Below are the code and all the weights of a small trained network. Each question names an input and a target symbol and asks about switching units off, where a switched-off unit gives its printed mean instead of its output.

import numpy as np


def w(rows, s, z=0):
    codes = np.array(rows[::2]) - 128.0
    scale = np.full(codes.shape[1], s)
    scale[-1] = z or s
    return codes * scale


def norm(h):
    return h / np.sqrt((h * h).mean(-1, keepdims=True) + 1e-5)


def f(y):
    return y / 2 * (1 + np.tanh(0.7978845608 * (y + 0.044715 * y**3)))


def softmax(a):
    e = np.exp(a - a.max(-1, keepdims=True))
    return e / e.sum(-1, keepdims=True)


def log_softmax(a):
    a = a - a.max(-1, keepdims=True)
    return a - np.log(np.exp(a).sum(-1, keepdims=True))


def net(x, mask):
    ids = ['ΘΠΨΩαγδεμστφ'.index(c) for c in x.split()]
    T = len(ids)
    res = E[ids] + P[:T]
    u = 0
    for l in range(2):
        q, k, v = (norm(res) @ M[l].T for M in (Q, K, V))
        z = softmax(np.where(np.tri(T) > 0, q @ k.T / 2**0.5, -1e9)) @ v
        res = res + np.where(mask[u], z, O[l][:, -1]) @ O[l][:, :-1]
        u += 1
        y = f(norm(res) @ A[l][:, :-1].T + A[l][:, -1])
        res = res + np.where(mask[u : u + 4], y, B[l][:, -1]) @ B[l][:, :-1]
        u += 4
    return log_softmax(norm(res)[-1] @ U[:, :-1].T + U[:, -1])


Q, K, V, O, A, B = {}, {}, {}, {}, {}, {}
E = w([
[159,85,155,136],'Θ',
[75,117,105,102],'Π',
[128,163,127,117],'Ψ',
[154,176,95,138],'Ω',
[49,113,108,101],'α',
[70,48,101,47],'γ',
[34,101,90,162],'δ',
[42,180,242,174],'ε',
[71,106,210,152],'μ',
[113,250,135,64],'σ',
[38,95,212,236],'τ',
[120,86,156,175],'φ',
],0.017)
P = w([
[255,133,173,138],'0',
[208,90,132,126],'1',
[158,68,83,112],'2',
[132,97,83,119],'3',
[116,124,96,119],'4',
[113,106,108,86],'5',
[101,112,93,97],'6',
[75,149,71,143],'7',
[66,161,77,142],'8',
[72,149,89,111],'9',
[64,156,77,128],'10',
[71,156,89,112],'11',
[67,149,74,108],'12',
[66,154,93,86],'13',
],0.0067)
Q[0] = w([
[216,10,199,230],'L0H1',
[254,58,239,216],'L0H1',
],0.0046)
K[0] = w([
[253,131,188,71],'L0H1',
[180,40,78,124],'L0H1',
],0.0081)
V[0] = w([
[200,82,206,205],'L0H1',
[248,136,108,1],'L0H1',
],0.0065)
O[0] = w([
[187,128,3,112,99],'L0H1',
[211,232,189,70,1],'L0H1',
],0.0069,0.0038)
A[0] = w([
[107,106,146,169,253],'L0N1',
[126,156,103,124,8],'L0N2',
[91,142,102,85,185],'L0N3',
[219,85,255,187,126],'L0N4',
],0.012,0.0016)
B[0] = w([
[254,107,181,127,253],'L0N1',
[187,135,23,196,113],'L0N2',
[69,163,53,142,214],'L0N3',
[180,88,48,148,201],'L0N4',
],0.0086,0.0042)
Q[1] = w([
[68,17,50,65],'L1H1',
[104,39,249,4],'L1H1',
],0.0033)
K[1] = w([
[254,156,92,149],'L1H1',
[226,140,208,32],'L1H1',
],0.0057)
V[1] = w([
[78,54,50,4],'L1H1',
[77,172,137,113],'L1H1',
],0.0047)
O[1] = w([
[253,108,154,57,111],'L1H1',
[147,62,76,2,2],'L1H1',
],0.0072,0.00066)
A[1] = w([
[250,100,66,158,190],'L1N1',
[162,192,180,156,3],'L1N2',
[114,164,29,192,189],'L1N3',
[142,177,96,77,145],'L1N4',
],0.011,0.0026)
B[1] = w([
[93,119,181,139,234],'L1N1',
[220,9,88,120,138],'L1N2',
[121,95,111,134,254],'L1N3',
[51,197,84,126,150],'L1N4',
],0.012,0.0042)
U = w([
[179,49,174,195,235],'Θ',
[75,170,252,175,141],'Π',
[116,153,90,137,92],'Ψ',
[116,81,65,141,42],'Ω',
[135,145,128,39,200],'α',
[124,113,84,137,64],'γ',
[176,199,112,184,80],'δ',
[89,234,107,88,230],'ε',
[161,192,144,132,62],'μ',
[181,148,142,99,60],'σ',
[173,144,130,128,2],'τ',
[133,130,79,141,100],'φ',
],0.011,0.004)

Each question gives the input, a string of symbols that net reads in full, and the target symbol t.
The units are the heads (2 rows each of Q, K, V and O) and the neurons (one row each of A and B). Each row of codes is followed by its name. A weight is (code - 128) times the scale printed after its matrix; where a second scale follows, it is the last column's (O, A, B and U).
mask holds one flag per unit, layer by layer, with each layer's heads first. A switched-off unit (its flag False) gives its mean, the last column of its rows in O or B, instead of its output. The means were averaged over made-up inputs and are rounded, as every weight is.
A unit's drop is (log p(t) with every unit on - log p(t) with that unit switched off) / (log p(t) with every unit on - log p(t) with every unit switched off).
The circuit of an input: a set's keep is (log p(t) with only the set's units on - log p(t) with every unit switched off) / (log p(t) with every unit on - log p(t) with every unit switched off). Starting from all 10 units, units are removed one at a time, each time the one whose removal leaves the highest keep (on an exact tie, the one counted first), for as long as the keep stays at least 0.8.
circuit, biggest first: the units of the circuit, biggest drop first
unit that matters most: the unit with the biggest drop
k most important neurons: the k neurons with the biggest drops, biggest first
top k neurons in layer l: the k neurons of layer l with the biggest drops, biggest first
drop when u is switched off: that unit's drop, to one decimal
input γ γ γ Π ε, target Θ: unit that matters most => L1N2
input Ω Π Ω Π Ω σ γ Ω, target ε: top 2 neurons in layer 0 => L0N1, L0N3
input μ μ ε, target Θ: circuit, biggest first => L0N1, L1N2
input α δ Ω, target Θ: circuit, biggest first => L0H1, L0N3
input γ Π γ Π, target α: circuit, biggest first => L1H1, L0H1, L1N1
input γ γ γ Θ γ Ψ, target α: circuit, biggest first => L0H1, L1N2, L0N1
input δ δ Ω, target Θ: circuit, biggest first => L0H1, L1N1
input γ ε δ δ Ψ, target Θ: circuit, biggest first => L0H1, L1N4
input α Ω Θ Π σ γ Ψ, target ε: 3 most important neurons => L0N1, L1N4, L1N1
input Θ σ Ω, target ε: 3 most important neurons => L1N4, L0N1, L1N1
input Θ δ Ω τ φ ε ε φ Ω φ, target Π: circuit, biggest first => L1N1, L0H1
input γ σ Ω α σ Π, target ε: top 2 neurons in layer 0 => L0N3, L0N1
input φ α δ Ψ, target Θ: top 2 neurons in layer 1 => L1N2, L1N1
input Ψ γ γ σ γ, target ε: most important neuron => L0N3
input Ψ Ψ ε α σ Π Ψ, target ε: drop when L0N4 is switched off => 0.2
input Θ δ Θ τ φ δ φ, target Π: drop when L0N3 is switched off => 0.1
input φ γ α α Π, target Π: drop when L1N2 is switched off => 0.1
input σ ε σ μ Θ γ ε Θ, target Π: drop when L0N3 is switched off => 0.1
